Below is a small trained network, with its code and all its weights. Each question gives an input and a target symbol and asks what happens when units are switched off, that is, made to give their printed mean instead of their output.

import numpy as np


def w(rows, s, z=0):
    codes = np.array(rows[::2]) - 128.0
    scale = np.full(codes.shape[1], s)
    scale[-1] = z or s
    return codes * scale


def norm(h):
    return h / np.sqrt((h * h).mean(-1, keepdims=True) + 1e-5)


def f(y):
    return y / 2 * (1 + np.tanh(0.7978845608 * (y + 0.044715 * y**3)))


def softmax(a):
    e = np.exp(a - a.max(-1, keepdims=True))
    return e / e.sum(-1, keepdims=True)


def log_softmax(a):
    a = a - a.max(-1, keepdims=True)
    return a - np.log(np.exp(a).sum(-1, keepdims=True))


def net(x, mask):
    ids = ['αβηξτψω'.index(c) for c in x.split()]
    T = len(ids)
    res = E[ids] + P[:T]
    u = 0
    for l in range(3):
        r = norm(res)
        for j in range(2):
            rows = slice(2 * j, 2 * j + 2)
            q, k, v = (r @ M[l][rows].T for M in (Q, K, V))
            z = softmax(np.where(np.tri(T) > 0, q @ k.T / 2**0.5, -1e9)) @ v
            o = O[l][rows]
            res = res + np.where(mask[u + j], z, o[:, -1]) @ o[:, :-1]
        u += 2
        y = f(norm(res) @ A[l][:, :-1].T + A[l][:, -1])
        res = res + np.where(mask[u : u + 8], y, B[l][:, -1]) @ B[l][:, :-1]
        u += 8
    return log_softmax(norm(res)[-1] @ U[:, :-1].T + U[:, -1])


Q, K, V, O, A, B = {}, {}, {}, {}, {}, {}
E = w([
[177,71,106],'α',
[185,66,143],'β',
[174,64,103],'η',
[123,88,87],'ξ',
[120,89,91],'τ',
[176,195,1],'ψ',
[207,116,123],'ω',
],0.0099)
P = w([
[102,92,143],'0',
[97,147,172],'1',
[184,106,1],'2',
[136,108,114],'3',
[44,141,15],'4',
[126,88,172],'5',
[164,114,7],'6',
],0.019)
Q[0] = w([
[33,180,122],'L0H0',
[174,125,138],'L0H0',
[67,154,8],'L0H1',
[216,69,84],'L0H1',
],0.014)
K[0] = w([
[8,211,229],'L0H0',
[153,103,83],'L0H0',
[51,208,134],'L0H1',
[208,209,106],'L0H1',
],0.013)
V[0] = w([
[236,131,254],'L0H0',
[68,48,28],'L0H0',
[101,155,166],'L0H1',
[213,128,170],'L0H1',
],0.006)
O[0] = w([
[230,22,2,77],'L0H0',
[39,206,117,253],'L0H0',
[140,194,110,78],'L0H1',
[99,140,214,107],'L0H1',
],0.0051,0.0042)
A[0] = w([
[232,165,163,92],'L0N0',
[117,206,120,166],'L0N1',
[220,118,92,2],'L0N2',
[147,178,123,102],'L0N3',
[85,90,63,74],'L0N4',
[137,45,150,150],'L0N5',
[167,54,135,85],'L0N6',
[180,251,44,115],'L0N7',
],0.015,0.0056)
B[0] = w([
[255,181,215,126],'L0N0',
[97,97,214,149],'L0N1',
[68,180,153,157],'L0N2',
[142,116,226,120],'L0N3',
[99,164,147,230],'L0N4',
[142,149,81,228],'L0N5',
[144,187,130,183],'L0N6',
[126,63,184,255],'L0N7',
],0.011,0.0066)
Q[1] = w([
[131,127,71],'L1H0',
[175,25,119],'L1H0',
[140,143,49],'L1H1',
[110,255,196],'L1H1',
],0.015)
K[1] = w([
[131,166,155],'L1H0',
[111,201,83],'L1H0',
[106,33,12],'L1H1',
[247,93,162],'L1H1',
],0.014)
V[1] = w([
[204,28,158],'L1H0',
[249,216,122],'L1H0',
[46,48,48],'L1H1',
[77,208,148],'L1H1',
],0.011)
O[1] = w([
[251,50,231,69],'L1H0',
[180,129,39,110],'L1H0',
[72,90,169,245],'L1H1',
[145,178,177,131],'L1H1',
],0.014,0.011)
A[1] = w([
[117,202,83,136],'L1N0',
[128,79,177,240],'L1N1',
[108,66,116,172],'L1N2',
[78,170,81,3],'L1N3',
[113,204,75,123],'L1N4',
[173,190,184,194],'L1N5',
[206,99,128,184],'L1N6',
[162,251,148,23],'L1N7',
],0.019,0.0056)
B[1] = w([
[83,64,112,202],'L1N0',
[150,61,83,224],'L1N1',
[195,134,120,254],'L1N2',
[124,107,131,214],'L1N3',
[80,59,112,213],'L1N4',
[204,128,126,150],'L1N5',
[201,126,109,147],'L1N6',
[252,163,149,141],'L1N7',
],0.013,0.0063)
Q[2] = w([
[91,118,135],'L2H0',
[132,110,195],'L2H0',
[156,171,6],'L2H1',
[130,40,71],'L2H1',
],0.022)
K[2] = w([
[124,192,33],'L2H0',
[125,113,51],'L2H0',
[105,110,6],'L2H1',
[106,43,134],'L2H1',
],0.017)
V[2] = w([
[87,112,154],'L2H0',
[143,9,2],'L2H0',
[187,64,114],'L2H1',
[113,220,131],'L2H1',
],0.012)
O[2] = w([
[175,70,88,165],'L2H0',
[72,162,225,255],'L2H0',
[177,176,101,123],'L2H1',
[15,255,140,66],'L2H1',
],0.0078,0.01)
A[2] = w([
[162,131,237,101],'L2N0',
[189,72,250,85],'L2N1',
[38,220,198,145],'L2N2',
[103,109,75,203],'L2N3',
[163,128,54,254],'L2N4',
[43,132,246,100],'L2N5',
[144,102,124,107],'L2N6',
[164,64,140,88],'L2N7',
],0.013,0.0078)
B[2] = w([
[131,38,69,137],'L2N0',
[112,5,129,159],'L2N1',
[125,214,197,186],'L2N2',
[166,136,139,254],'L2N3',
[195,142,114,215],'L2N4',
[112,232,158,228],'L2N5',
[134,122,126,130],'L2N6',
[94,144,155,145],'L2N7',
],0.016,0.0081)
U = w([
[123,182,151,188],'α',
[68,118,11,61],'β',
[152,22,244,29],'η',
[163,165,12,138],'ξ',
[122,176,147,166],'τ',
[79,122,42,37],'ψ',
[216,138,116,254],'ω',
],0.011,0.0051)

Each question gives the input, a string of symbols that net reads in full, and the target symbol t.
The units are the heads (2 rows each of Q, K, V and O) and the neurons (one row each of A and B). Each row of codes is followed by its name. A weight is (code - 128) times the scale printed after its matrix; where a second scale follows, it is the last column's (O, A, B and U).
mask holds one flag per unit, layer by layer, with each layer's heads first. A switched-off unit (its flag False) gives its mean, the last column of its rows in O or B, instead of its output. The means were averaged over made-up inputs and are rounded, as every weight is.
A unit's drop is (log p(t) with every unit on - log p(t) with that unit switched off) / (log p(t) with every unit on - log p(t) with every unit switched off).
The circuit of an input: a set's keep is (log p(t) with only the set's units on - log p(t) with every unit switched off) / (log p(t) with every unit on - log p(t) with every unit switched off). Starting from the 12 units with the biggest drops (on a tie, the unit counted first), units are removed one at a time, each time the one whose removal leaves the highest keep (on an exact tie, the one counted first), for as long as the keep stays at least 0.8.
units of the circuit, in order: the units of the circuit, biggest drop first
unit that matters most: the unit with the biggest drop
k most important neurons: the k neurons with the biggest drops, biggest first
top k neurons in layer l: the k neurons of layer l with the biggest drops, biggest first
which heads matter: for each layer, one digit per head in row order, 1 if its drop is at least 0.15 and else 0, layers parted by /
input τ β ω ξ ξ τ β, target α: unit that matters most : L0N7
input α τ η ψ α β η, target η: units of the circuit, in order : [L2H1 L1H1]
input ω ω α ω η, target ξ: units of the circuit, in order : [L0H0 L1H0 L0N7]
input β α ω β ω ξ, target ω: units of the circuit, in order : [L1H1 L0N6]
input ξ ψ ω α ω, target η: 3 most important neurons : [L0N7 L0N4 L1N1]
input β τ ψ, target ω: 3 most important neurons : [L0N6 L0N5 L0N4]
input α ω β ψ, target ω: which heads matter : 00 / 11 / 00
input ξ ψ α α ω, target η: which heads matter : 10 / 10 / 10
input β τ ξ, target ω: which heads matter : 01 / 10 / 01
input ψ τ ω η η, target τ: 2 most important neurons : [L0N4 L2N5]
input ψ α ξ, target η: which heads matter : 00 / 10 / 00
input α τ τ τ ω τ α, target τ: which heads matter : 10 / 10 / 00
input β ω ψ α ξ, target ξ: which heads matter : 10 / 10 / 00
input β ξ ξ β, target τ: which heads matter : 00 / 10 / 00
input ω ψ ξ α ξ, target η: units of the circuit, in order : [L1H0]
input α α τ ξ η α ψ, target α: which heads matter : 10 / 11 / 00
input ω ψ α α ψ, target η: which heads matter : 00 / 10 / 01
input ξ ω α ξ τ ξ α, target α: which heads matter : 10 / 00 / 00
input β α α τ ω ω τ, target τ: which heads matter : 10 / 01 / 10
input ψ α β, target η: which heads matter : 10 / 10 / 00
input ψ α η, target η: 2 most important neurons : [L0N1 L0N2]
input α ω β, target β: top 3 neurons in layer 0 : [L0N7 L0N6 L0N5]
input α ξ α η, target τ: 3 most important neurons : [L0N7 L0N6 L0N4]
input ω τ α α β, target α: 2 most important neurons : [L0N4 L0N7]
input α ξ ξ τ τ η τ, target τ: unit that matters most : L0H0
input τ α ψ, target τ: which heads matter : 00 / 11 / 01
input ω τ β ω, target ω: which heads matter : 00 / 00 / 00
